Here is a tiny trained network, its code and every weight. The questions are about switching its units off for an input and a target symbol, where a switched-off unit gives its printed mean instead of its output.

import numpy as np


def w(rows, s, z=0):
    codes = np.array(rows[::2]) - 128.0
    scale = np.full(codes.shape[1], s)
    scale[-1] = z or s
    return codes * scale


def f(y):
    return y / 2 * (1 + np.tanh(0.7978845608 * (y + 0.044715 * y**3)))


def softmax(a):
    e = np.exp(a - a.max(-1, keepdims=True))
    return e / e.sum(-1, keepdims=True)


def log_softmax(a):
    a = a - a.max(-1, keepdims=True)
    return a - np.log(np.exp(a).sum(-1, keepdims=True))


def net(x, mask):
    ids = ['ΔΘΞΠΣΨβγεζηλμτω'.index(c) for c in x.split()]
    T = len(ids)
    res = E[ids] + P[:T]
    q, k, v = (res @ M[0].T for M in (Q, K, V))
    z = softmax(np.where(np.tri(T) > 0, q @ k.T / 3**0.5, -1e9)) @ v
    res = res + np.where(mask[0], z, O[0][:, -1]) @ O[0][:, :-1]
    y = f(res @ A[0][:, :-1].T + A[0][:, -1])
    res = res + np.where(mask[1:17], y, B[0][:, -1]) @ B[0][:, :-1]
    return log_softmax(res[-1] @ U[:, :-1].T + U[:, -1])


Q, K, V, O, A, B = {}, {}, {}, {}, {}, {}
E = w([
[116,135,65,119],'Δ',
[137,139,180,219],'Θ',
[79,232,65,71],'Ξ',
[117,183,129,147],'Π',
[191,119,106,161],'Σ',
[62,152,153,81],'Ψ',
[129,134,177,148],'β',
[110,170,225,130],'γ',
[148,107,159,97],'ε',
[146,58,103,87],'ζ',
[229,180,129,143],'η',
[167,53,189,165],'λ',
[178,62,116,169],'μ',
[155,254,167,134],'τ',
[210,165,178,68],'ω',
],0.02)
P = w([
[85,114,128,153],'0',
[183,125,157,86],'1',
[53,110,119,194],'2',
[255,102,181,59],'3',
[62,106,112,176],'4',
[240,96,181,65],'5',
[93,88,129,165],'6',
[240,108,177,67],'7',
[109,90,132,151],'8',
[243,100,193,78],'9',
[104,92,131,161],'10',
[225,106,185,85],'11',
[122,97,127,144],'12',
],0.0048)
Q[0] = w([
[173,184,198,31],'h0',
[255,204,102,31],'h0',
[170,72,158,82],'h0',
],0.0061)
K[0] = w([
[231,100,124,142],'h0',
[164,91,254,95],'h0',
[174,223,118,84],'h0',
],0.0051)
V[0] = w([
[122,21,184,19],'h0',
[229,177,237,37],'h0',
[255,115,78,137],'h0',
],0.0062)
O[0] = w([
[160,41,160,63,87],'h0',
[235,160,188,96,252],'h0',
[253,135,58,69,156],'h0',
],0.006,0.0025)
A[0] = w([
[157,75,201,143,196],'n0',
[170,35,118,181,93],'n1',
[102,67,136,147,50],'n2',
[82,109,196,119,117],'n3',
[142,97,171,166,38],'n4',
[143,193,18,224,119],'n5',
[121,104,130,75,123],'n6',
[104,39,181,104,126],'n7',
[63,33,57,131,97],'n8',
[165,154,192,68,140],'n9',
[8,95,159,79,38],'n10',
[57,156,151,140,142],'n11',
[122,109,124,93,117],'n12',
[139,64,96,231,41],'n13',
[125,195,254,106,2],'n14',
[65,86,50,69,66],'n15',
],0.012,0.0066)
B[0] = w([
[78,138,83,134,243],'n0',
[142,166,149,54,175],'n1',
[174,77,187,145,120],'n2',
[108,67,93,166,154],'n3',
[204,114,101,98,133],'n4',
[139,101,217,123,254],'n5',
[132,152,81,122,150],'n6',
[172,113,110,191,166],'n7',
[59,177,86,116,158],'n8',
[140,75,110,184,250],'n9',
[194,139,134,43,157],'n10',
[60,180,156,158,196],'n11',
[135,139,88,119,133],'n12',
[161,1,115,88,158],'n13',
[149,211,120,58,192],'n14',
[127,16,114,109,185],'n15',
],0.019,0.006)
U = w([
[40,76,134,90,77],'Δ',
[125,54,190,159,63],'Θ',
[109,134,203,63,236],'Ξ',
[128,177,205,180,63],'Π',
[210,114,214,58,77],'Σ',
[104,171,123,2,156],'Ψ',
[95,162,119,181,255],'β',
[96,226,103,109,50],'γ',
[130,109,88,187,146],'ε',
[101,103,41,81,120],'ζ',
[218,146,183,174,153],'η',
[172,54,103,124,82],'λ',
[176,76,123,24,67],'μ',
[201,212,184,85,72],'τ',
[217,164,96,99,119],'ω',
],0.0074,0.0049)

Each question gives the input, a string of symbols that net reads in full, and the target symbol t.
The units are the heads (3 rows each of Q, K, V and O) and the neurons (one row each of A and B). Each row of codes is followed by its name. A weight is (code - 128) times the scale printed after its matrix; where a second scale follows, it is the last column's (O, A, B and U).
mask holds one flag per unit, heads first, then neurons. A switched-off unit (its flag False) gives its mean, the last column of its rows in O or B, instead of its output. The means were averaged over made-up inputs and are rounded, as every weight is.
A unit's drop is (log p(t) with every unit on - log p(t) with that unit switched off) / (log p(t) with every unit on - log p(t) with every unit switched off).
The circuit of an input: a set's keep is (log p(t) with only the set's units on - log p(t) with every unit switched off) / (log p(t) with every unit on - log p(t) with every unit switched off). Starting from the 12 units with the biggest drops (on a tie, the unit counted first), units are removed one at a time, each time the one whose removal leaves the highest keep (on an exact tie, the one counted first), for as long as the keep stays at least 0.8.
units of the circuit, in order: the units of the circuit, biggest drop first
unit that matters most: the unit with the biggest drop
top k neurons: the k neurons with the biggest drops, biggest first
drop of u: that unit's drop, to one decimal
input η Ξ λ Ξ Θ τ, target τ: units of the circuit, in order => (n14)
input μ Θ Δ ζ Δ μ Π μ τ β Ψ λ, target λ: top 3 neurons => (n7 n0 n13)
input γ Δ ζ Ξ Ψ, target Ψ: top 4 neurons => (n10 n9 n11 n5)
input Δ Ξ Ξ ζ, target ζ: top 2 neurons => (n5 n8)
input ζ Ξ Σ ω Δ γ, target ω: top 3 neurons => (n14 n9 n11)
input Σ μ γ, target γ: units of the circuit, in order => (n14 n5 n11)
input Θ Ψ Ξ τ β, target β: units of the circuit, in order => (n5 n11 h0)
input λ Ξ Δ ω ω, target ω: top 3 neurons => (n14 n9 n5)
input Ξ ω Ψ, target Ψ: units of the circuit, in order => (n10 n5)
input Θ ω Ξ τ, target ω: top 2 neurons => (n9 n14)
input Ψ Ψ Ξ, target Ξ: top 2 neurons => (n11 n10)
input Ψ ω Ξ ω Δ Ξ, target ω: top 2 neurons => (n9 n5)
input λ Δ Δ β ζ Δ Ξ η Θ ω, target ω: drop of n15 => 0.0
input Ξ Ξ Ξ, target Ξ: unit that matters most => n5
input Ψ Ξ Ξ η, target η: drop of n9 => 0.9
input Δ Ξ Ξ Δ Π, target Π: drop of n5 => 0.2
input Θ ζ Δ, target Δ: drop of n8 => 0.5
